Below are the code and all the weights of a small trained network. Each question names an input and a class and asks about switching units off, where a switched-off unit gives its printed mean instead of its output.

import numpy as np


def w(rows, s, z=0):
    codes = np.array(rows[::2]) - 128.0
    scale = np.full(codes.shape[1], s)
    scale[-1] = z or s
    return codes * scale


def norm(h):
    return h / np.sqrt((h * h).mean(-1, keepdims=True) + 1e-5)


def f(y):
    return y / 2 * (1 + np.tanh(0.7978845608 * (y + 0.044715 * y**3)))


def log_softmax(a):
    a = a - a.max(-1, keepdims=True)
    return a - np.log(np.exp(a).sum(-1, keepdims=True))


def net(x, mask):
    res = np.array(x, float).reshape(1, 8) / 4 @ E
    u = 0
    for l in range(4):
        y = f(norm(res) @ A[l][:, :-1].T + A[l][:, -1])
        res = res + np.where(mask[u : u + 5], y, B[l][:, -1]) @ B[l][:, :-1]
        u += 5
    return log_softmax(norm(res)[-1] @ U[:, :-1].T + U[:, -1])


A, B = {}, {}
E = w([
[128,140,123,151,123,139,137,125],'x0',
[132,137,125,141,126,137,133,128],'x1',
[47,238,112,63,203,226,69,121],'x2',
[197,227,211,77,104,102,205,69],'x3',
[147,13,194,144,252,180,189,72],'x4',
[140,124,131,118,132,126,117,133],'x5',
[124,127,130,126,126,126,129,130],'x6',
[156,120,126,120,125,135,93,115],'x7',
],0.0029)
A[0] = w([
[163,1,142,175,26,114,158,140,86],'0.n1',
[165,47,127,169,89,62,146,162,5],'0.n2',
[103,42,175,147,209,144,111,88,21],'0.n3',
[104,146,127,119,132,118,83,177,118],'0.n4',
[60,37,61,201,172,145,69,211,9],'0.n5',
],0.0041,0.0029)
B[0] = w([
[105,184,147,190,201,6,104,107,254],'0.n1',
[78,193,104,202,205,80,72,169,162],'0.n2',
[115,137,214,156,72,254,131,219,194],'0.n3',
[75,92,141,183,139,157,110,87,153],'0.n4',
[171,151,3,61,100,168,213,73,254],'0.n5',
],0.0048,0.0019)
A[1] = w([
[43,205,75,104,155,226,162,140,173],'1.n1',
[101,176,65,151,3,98,48,188,9],'1.n2',
[20,183,118,86,210,240,62,78,22],'1.n3',
[183,154,164,50,91,103,245,58,96],'1.n4',
[75,212,40,91,95,78,69,168,89],'1.n5',
],0.004,0.0013)
B[1] = w([
[226,76,165,159,127,56,53,114,254],'1.n1',
[17,51,246,141,79,153,141,154,219],'1.n2',
[99,171,103,199,201,1,145,151,243],'1.n3',
[191,208,57,61,132,186,158,78,186],'1.n4',
[152,84,192,151,122,204,138,163,240],'1.n5',
],0.0051,0.003)
A[2] = w([
[105,106,110,184,125,40,121,101,187],'2.n1',
[127,99,164,143,214,185,169,98,63],'2.n2',
[135,73,172,171,176,179,161,108,3],'2.n3',
[73,55,2,145,101,163,125,149,39],'2.n4',
[98,154,141,89,195,111,44,135,45],'2.n5',
],0.0065,0.0018)
B[2] = w([
[197,170,146,131,199,122,89,168,253],'2.n1',
[61,95,157,172,18,142,39,141,199],'2.n2',
[57,113,170,52,87,125,115,194,179],'2.n3',
[220,215,71,3,103,197,202,12,209],'2.n4',
[171,113,117,179,172,41,158,195,157],'2.n5',
],0.0057,0.0036)
A[3] = w([
[172,180,106,56,117,172,168,57,1],'3.n1',
[64,75,116,126,179,96,115,188,243],'3.n2',
[159,125,124,231,170,63,162,134,85],'3.n3',
[152,122,41,57,131,168,160,97,61],'3.n4',
[43,98,195,137,2,159,94,196,20],'3.n5',
],0.0068,0.0021)
B[3] = w([
[165,71,1,84,113,177,169,128,207],'3.n1',
[170,193,120,124,87,120,190,107,190],'3.n2',
[98,169,104,171,212,80,42,176,205],'3.n3',
[187,166,70,54,115,132,242,45,183],'3.n4',
[15,2,232,115,73,141,127,50,253],'3.n5',
],0.0082,0.0062)
U = w([
[192,230,114,219,224,45,6,173,228],'0',
[254,158,6,37,79,228,172,13,3],'1',
[20,38,220,142,60,214,57,46,113],'2',
],0.0078,0.0017)

Each question gives the input, the list of numbers given to net, and the class t.
The units are the neurons (one row each of A and B). Each row of codes is followed by its name. A weight is (code - 128) times the scale printed after its matrix; where a second scale follows, it is the last column's (A, B and U).
mask holds one flag per neuron, layer by layer. A switched-off neuron (its flag False) gives its mean, the last column of its row in B, instead of its output. The means were averaged over made-up inputs and are rounded, as every weight is.
A unit's drop is (log p(t) with every unit on - log p(t) with that unit switched off) / (log p(t) with every unit on - log p(t) with every unit switched off).
The circuit of an input: a set's keep is (log p(t) with only the set's units on - log p(t) with every unit switched off) / (log p(t) with every unit on - log p(t) with every unit switched off). Starting from the 12 units with the biggest drops (on a tie, the unit counted first), units are removed one at a time, each time the one whose removal leaves the highest keep (on an exact tie, the one counted first), for as long as the keep stays at least 0.8.
units of the circuit, in order: the units of the circuit, biggest drop first
k most important neurons: the k neurons with the biggest drops, biggest first
k most important neurons of layer l: the k neurons of layer l with the biggest drops, biggest first
drop when u is switched off: that unit's drop, to one decimal
input [-3,-5,5,0,-7,3,-2,2], class 2: units of the circuit, in order -> [1.n2]
input [4,-8,-8,8,-8,-8,-3,-7], class 0: units of the circuit, in order -> [3.n5 3.n4]
input [7,-8,8,-4,-8,-3,0,5], class 0: 2 most important neurons -> [1.n3 1.n1]
input [-4,1,-7,-8,3,-3,2,8], class 1: units of the circuit, in order -> [0.n5 2.n4]
input [-3,5,6,-7,1,3,-6,-3], class 1: 3 most important neurons -> [0.n5 0.n1 2.n4]
input [7,7,-4,-4,-2,3,-8,4], class 0: 2 most important neurons -> [0.n1 0.n2]
input [-5,-5,3,-5,4,-5,8,6], class 1: 2 most important neurons -> [0.n1 0.n5]
input [1,2,-5,-7,-7,-1,-6,-8], class 1: 2 most important neurons of layer 0 -> [0.n5 0.n3]
input [0,7,-5,-7,6,-8,6,0], class 1: 3 most important neurons -> [0.n5 2.n4 1.n3]
input [-2,-3,6,6,6,0,4,-3], class 0: 3 most important neurons of layer 1 -> [1.n3 1.n5 1.n2]
input [3,-8,1,6,-7,3,7,4], class 2: 3 most important neurons -> [1.n2 2.n4 0.n5]
input [-2,5,-5,-7,3,-5,-2,6], class 1: 4 most important neurons -> [0.n5 2.n4 1.n3 1.n1]
input [-7,-2,-7,-7,4,2,4,1], class 0: 3 most important neurons -> [0.n1 0.n2 1.n4]
input [2,4,-3,-6,-2,0,1,3], class 1: units of the circuit, in order -> [2.n4]
input [3,1,2,2,0,-7,0,-1], class 0: drop when 2.n4 is switched off -> 0.2
input [-6,7,-5,-7,-3,-6,6,-8], class 1: drop when 0.n5 is switched off -> 2.9
input [-6,-3,7,6,1,-1,-4,-1], class 0: drop when 1.n3 is switched off -> 0.4
